Below are the code and all the weights of a small trained network. Each question names an input and a class and asks about switching units off, where a switched-off unit gives its printed mean instead of its output.

import numpy as np


def w(rows, s, z=0):
    codes = np.array(rows[::2]) - 128.0
    scale = np.full(codes.shape[1], s)
    scale[-1] = z or s
    return codes * scale


def norm(h):
    return h / np.sqrt((h * h).mean(-1, keepdims=True) + 1e-5)


def f(y):
    return y / 2 * (1 + np.tanh(0.7978845608 * (y + 0.044715 * y**3)))


def log_softmax(a):
    a = a - a.max(-1, keepdims=True)
    return a - np.log(np.exp(a).sum(-1, keepdims=True))


def net(x, mask):
    res = np.array(x, float).reshape(1, 5) / 4 @ E
    u = 0
    for l in range(4):
        y = f(norm(res) @ A[l][:, :-1].T + A[l][:, -1])
        res = res + np.where(mask[u : u + 4], y, B[l][:, -1]) @ B[l][:, :-1]
        u += 4
    return log_softmax(norm(res)[-1] @ U[:, :-1].T + U[:, -1])


A, B = {}, {}
E = w([
[69,131,81,189,122,98,150],'x0',
[130,104,138,146,147,130,95],'x1',
[7,87,101,174,57,182,102],'x2',
[107,89,191,131,136,190,112],'x3',
[139,62,120,120,81,107,84],'x4',
],0.013)
A[0] = w([
[41,180,100,177,90,13,83,52],'0.n1',
[192,82,158,147,127,121,71,143],'0.n2',
[129,123,66,160,121,131,132,3],'0.n3',
[185,165,132,83,142,2,164,88],'0.n4',
],0.0099,0.0048)
B[0] = w([
[164,97,81,179,125,154,115,224],'0.n1',
[143,31,137,81,230,141,70,201],'0.n2',
[82,52,55,138,117,125,162,125],'0.n3',
[152,176,147,19,57,185,245,253],'0.n4',
],0.011,0.006)
A[1] = w([
[91,122,68,166,154,106,73,76],'1.n1',
[74,126,161,101,77,186,77,4],'1.n2',
[133,124,117,114,158,57,98,87],'1.n3',
[86,97,8,248,119,77,143,123],'1.n4',
],0.011,0.0026)
B[1] = w([
[203,182,70,196,7,149,209,170],'1.n1',
[7,146,145,91,133,27,143,170],'1.n2',
[164,91,255,57,181,227,205,123],'1.n3',
[252,97,27,216,94,214,85,255],'1.n4',
],0.0093,0.0096)
A[2] = w([
[69,107,96,143,92,132,153,115],'2.n1',
[204,155,114,114,131,11,168,76],'2.n2',
[60,120,130,149,146,142,108,3],'2.n3',
[148,206,118,118,181,170,156,216],'2.n4',
],0.013,0.0028)
B[2] = w([
[99,2,163,102,66,255,91,212],'2.n1',
[158,205,112,8,41,210,205,220],'2.n2',
[71,64,76,116,5,38,217,165],'2.n3',
[75,158,120,217,39,83,104,254],'2.n4',
],0.0089,0.0054)
A[3] = w([
[59,248,107,201,151,19,102,34],'3.n1',
[133,139,66,254,110,202,113,178],'3.n2',
[184,93,192,93,162,142,65,138],'3.n3',
[192,196,88,211,172,126,82,2],'3.n4',
],0.009,0.00067)
B[3] = w([
[136,152,187,155,229,73,112,133],'3.n1',
[172,160,102,187,198,146,55,254],'3.n2',
[159,84,37,155,225,20,114,170],'3.n3',
[6,85,255,92,86,62,173,166],'3.n4',
],0.011,0.0084)
U = w([
[85,197,189,213,179,68,125,3],'0',
[157,56,131,98,237,65,97,57],'1',
[161,200,123,79,92,140,186,222],'2',
[8,74,156,113,95,123,107,102],'3',
[138,105,63,222,109,183,92,186],'4',
],0.018,0.0036)

Each question gives the input, the list of numbers given to net, and the class t.
The units are the neurons (one row each of A and B). Each row of codes is followed by its name. A weight is (code - 128) times the scale printed after its matrix; where a second scale follows, it is the last column's (A, B and U).
mask holds one flag per neuron, layer by layer. A switched-off neuron (its flag False) gives its mean, the last column of its row in B, instead of its output. The means were averaged over made-up inputs and are rounded, as every weight is.
A unit's drop is (log p(t) with every unit on - log p(t) with that unit switched off) / (log p(t) with every unit on - log p(t) with every unit switched off).
unit that matters most: the unit with the biggest drop
top k neurons: the k neurons with the biggest drops, biggest first
drop when u is switched off: that unit's drop, to one decimal
input [4,1,-2,7,2], class 1: unit that matters most : 0.n2
input [0,6,8,4,-6], class 3: top 3 neurons : (1.n2, 0.n1, 2.n3)
input [5,-1,-2,-2,-2], class 2: top 2 neurons : (0.n4, 1.n4)
input [0,-5,-4,1,8], class 2: top 2 neurons : (0.n4, 2.n2)
input [3,-5,6,6,-2], class 3: top 2 neurons : (1.n2, 0.n1)
input [8,1,-5,1,-3], class 2: top 2 neurons : (2.n2, 0.n4)
input [-3,-5,-5,4,6], class 1: top 2 neurons : (0.n2, 3.n3)
input [5,-1,-3,3,0], class 2: top 2 neurons : (1.n4, 2.n2)
input [-7,2,5,0,3], class 3: top 2 neurons : (1.n2, 1.n4)
input [-8,2,-3,0,4], class 1: drop when 0.n2 is switched off : 0.2
input [0,0,-5,4,7], class 1: drop when 0.n2 is switched off : 0.1
input [3,-6,-5,5,4], class 2: drop when 0.n4 is switched off : 2.6
